Below is a small trained network, with its code and all its weights. Each question gives an input and a class and asks what happens when units are switched off, that is, made to give their printed mean instead of their output.

import numpy as np


def w(rows, s, z=0):
    codes = np.array(rows[::2]) - 128.0
    scale = np.full(codes.shape[1], s)
    scale[-1] = z or s
    return codes * scale


def norm(h):
    return h / np.sqrt((h * h).mean(-1, keepdims=True) + 1e-5)


def f(y):
    return np.maximum(y, 0)


def log_softmax(a):
    a = a - a.max(-1, keepdims=True)
    return a - np.log(np.exp(a).sum(-1, keepdims=True))


def net(x, mask):
    res = np.array(x, float).reshape(1, 8) / 4 @ E
    u = 0
    for l in range(3):
        y = f(norm(res) @ A[l][:, :-1].T + A[l][:, -1])
        res = res + np.where(mask[u : u + 6], y, B[l][:, -1]) @ B[l][:, :-1]
        u += 6
    return log_softmax(norm(res)[-1] @ U[:, :-1].T + U[:, -1])


A, B = {}, {}
E = w([
[135,127,128,146,133,132,125,121,121,133],'x0',
[248,142,102,124,152,107,157,182,164,148],'x1',
[127,211,190,143,115,52,94,136,114,143],'x2',
[127,133,129,112,130,136,130,131,120,127],'x3',
[130,130,127,128,132,131,125,126,125,128],'x4',
[125,158,96,110,133,125,157,76,163,179],'x5',
[120,122,137,125,134,122,141,132,129,127],'x6',
[128,131,126,127,123,130,125,130,132,126],'x7',
],0.015)
A[0] = w([
[8,160,177,120,91,85,47,50,75,160,60],'0.n1',
[95,231,141,136,103,107,161,60,117,177,1],'0.n2',
[210,56,93,103,84,128,161,61,123,87,124],'0.n3',
[2,21,121,130,134,238,70,81,140,122,146],'0.n4',
[100,195,60,107,138,111,196,36,158,192,147],'0.n5',
[15,102,96,140,127,180,113,56,117,107,112],'0.n6',
],0.0074,0.0049)
B[0] = w([
[43,104,112,154,186,210,94,131,181,117,230],'0.n1',
[130,133,236,143,78,152,95,174,226,130,168],'0.n2',
[75,143,98,111,119,156,158,205,158,147,186],'0.n3',
[176,126,121,124,71,58,133,155,69,152,254],'0.n4',
[88,101,104,136,184,142,165,1,193,155,211],'0.n5',
[224,146,212,60,68,80,108,123,101,135,216],'0.n6',
],0.011,0.0096)
A[1] = w([
[134,84,39,155,214,196,168,178,156,110,137],'1.n1',
[26,171,176,169,152,170,106,128,115,98,48],'1.n2',
[116,224,162,160,174,83,97,179,168,172,35],'1.n3',
[126,154,158,92,137,83,97,46,145,157,4],'1.n4',
[119,138,121,98,124,134,142,74,158,244,136],'1.n5',
[105,156,128,129,100,141,104,255,79,107,215],'1.n6',
],0.009,0.0025)
B[1] = w([
[47,9,17,176,230,174,159,114,155,141,232],'1.n1',
[52,127,98,121,179,182,93,125,227,72,210],'1.n2',
[168,104,153,64,15,119,184,151,20,125,202],'1.n3',
[158,120,151,184,33,211,214,108,127,170,190],'1.n4',
[163,255,141,91,77,167,132,135,191,219,239],'1.n5',
[202,158,108,232,227,144,101,186,134,125,254],'1.n6',
],0.0093,0.0077)
A[2] = w([
[250,217,178,150,100,102,186,142,104,185,120],'2.n1',
[80,82,145,134,111,149,18,169,54,18,78],'2.n2',
[186,113,78,74,40,143,254,87,126,228,4],'2.n3',
[86,151,179,180,229,120,42,177,172,24,21],'2.n4',
[136,80,100,81,94,143,178,79,111,185,10],'2.n5',
[163,33,135,166,132,89,149,234,2,95,166],'2.n6',
],0.0088,0.0033)
B[2] = w([
[140,110,154,47,20,64,99,144,4,125,240],'2.n1',
[183,185,95,108,156,68,110,138,95,110,203],'2.n2',
[78,144,92,102,157,67,124,30,67,125,246],'2.n3',
[96,139,85,148,174,57,149,75,114,99,213],'2.n4',
[105,159,131,62,178,23,96,104,90,129,172],'2.n5',
[145,94,220,172,66,225,141,217,180,73,254],'2.n6',
],0.012,0.01)
U = w([
[192,100,199,125,49,114,107,217,67,86,245],'0',
[132,141,151,52,35,62,154,55,61,192,149],'1',
[98,167,121,171,209,63,78,133,118,54,111],'2',
[74,154,210,149,98,187,99,106,253,169,49],'3',
[150,44,98,197,166,202,164,188,176,103,125],'4',
[113,95,36,104,216,117,170,77,168,196,5],'5',
],0.018,0.0024)

Each question gives the input, the list of numbers given to net, and the class t.
The units are the neurons (one row each of A and B). Each row of codes is followed by its name. A weight is (code - 128) times the scale printed after its matrix; where a second scale follows, it is the last column's (A, B and U).
mask holds one flag per neuron, layer by layer. A switched-off neuron (its flag False) gives its mean, the last column of its row in B, instead of its output. The means were averaged over made-up inputs and are rounded, as every weight is.
A unit's drop is (log p(t) with every unit on - log p(t) with that unit switched off) / (log p(t) with every unit on - log p(t) with every unit switched off).
The circuit of an input: a set's keep is (log p(t) with only the set's units on - log p(t) with every unit switched off) / (log p(t) with every unit on - log p(t) with every unit switched off). Starting from the 12 units with the biggest drops (on a tie, the unit counted first), units are removed one at a time, each time the one whose removal leaves the highest keep (on an exact tie, the one counted first), for as long as the keep stays at least 0.8.
circuit, biggest first: the units of the circuit, biggest drop first
most important unit: the unit with the biggest drop
k most important neurons: the k neurons with the biggest drops, biggest first
top k neurons in layer l: the k neurons of layer l with the biggest drops, biggest first
drop when u is switched off: that unit's drop, to one decimal
input [-7,0,-6,-7,4,-1,5,-1], class 0: 2 most important neurons : 0.n4, 0.n5
input [5,1,-1,6,-4,-5,2,4], class 4: 2 most important neurons : 0.n6, 0.n4
input [5,7,-4,1,5,-2,-1,-4], class 4: most important unit : 0.n5
input [-1,-5,0,0,-8,-1,-2,8], class 0: 3 most important neurons : 0.n6, 0.n4, 0.n5
input [3,-3,-8,8,3,0,0,5], class 0: circuit, biggest first : 0.n4, 0.n5
input [0,0,6,-6,-8,4,0,-1], class 3: top 3 neurons in layer 0 : 0.n4, 0.n1, 0.n6
input [8,0,1,3,3,0,-7,4], class 2: top 3 neurons in layer 0 : 0.n4, 0.n6, 0.n5
input [1,0,8,-5,-7,-5,7,-6], class 2: 3 most important neurons : 1.n2, 0.n4, 0.n6
input [-6,-7,8,3,1,0,8,2], class 2: 2 most important neurons : 0.n5, 2.n4
input [-5,2,-1,-3,-3,5,-7,0], class 5: 2 most important neurons : 0.n6, 0.n4
input [5,-1,-8,5,5,7,0,4], class 1: 2 most important neurons : 0.n6, 0.n1
input [-7,0,2,-4,-5,-4,7,-2], class 2: 3 most important neurons : 0.n4, 0.n6, 1.n2
input [3,1,8,-2,-1,0,3,-2], class 0: 2 most important neurons : 1.n3, 0.n5
input [8,-5,4,2,7,-1,6,-4], class 2: most important unit : 0.n1
input [4,1,-3,-5,-2,3,-4,-8], class 5: 3 most important neurons : 1.n1, 0.n6, 0.n3
input [-5,2,8,5,2,0,-3,3], class 0: 3 most important neurons : 0.n5, 1.n3, 1.n5
input [-3,-6,1,-3,5,-5,-8,-5], class 2: 2 most important neurons : 0.n1, 2.n4
input [-1,-6,0,-1,-8,-3,-8,2], class 0: top 2 neurons in layer 0 : 0.n4, 0.n6
input [3,3,0,-5,-6,-8,8,-4], class 4: top 2 neurons in layer 0 : 0.n6, 0.n4
input [5,3,-4,7,-3,-1,6,-1], class 4: most important unit : 0.n5
input [1,0,2,0,-4,-2,-1,5], class 2: top 2 neurons in layer 0 : 0.n4, 0.n5
input [-4,-5,3,8,5,1,2,2], class 3: top 2 neurons in layer 0 : 0.n1, 0.n6
input [1,1,-1,-5,4,2,-6,0], class 5: drop when 0.n6 is switched off : 0.2
input [-5,-7,-3,-2,-4,-3,-3,8], class 0: drop when 0.n1 is switched off : 0.0
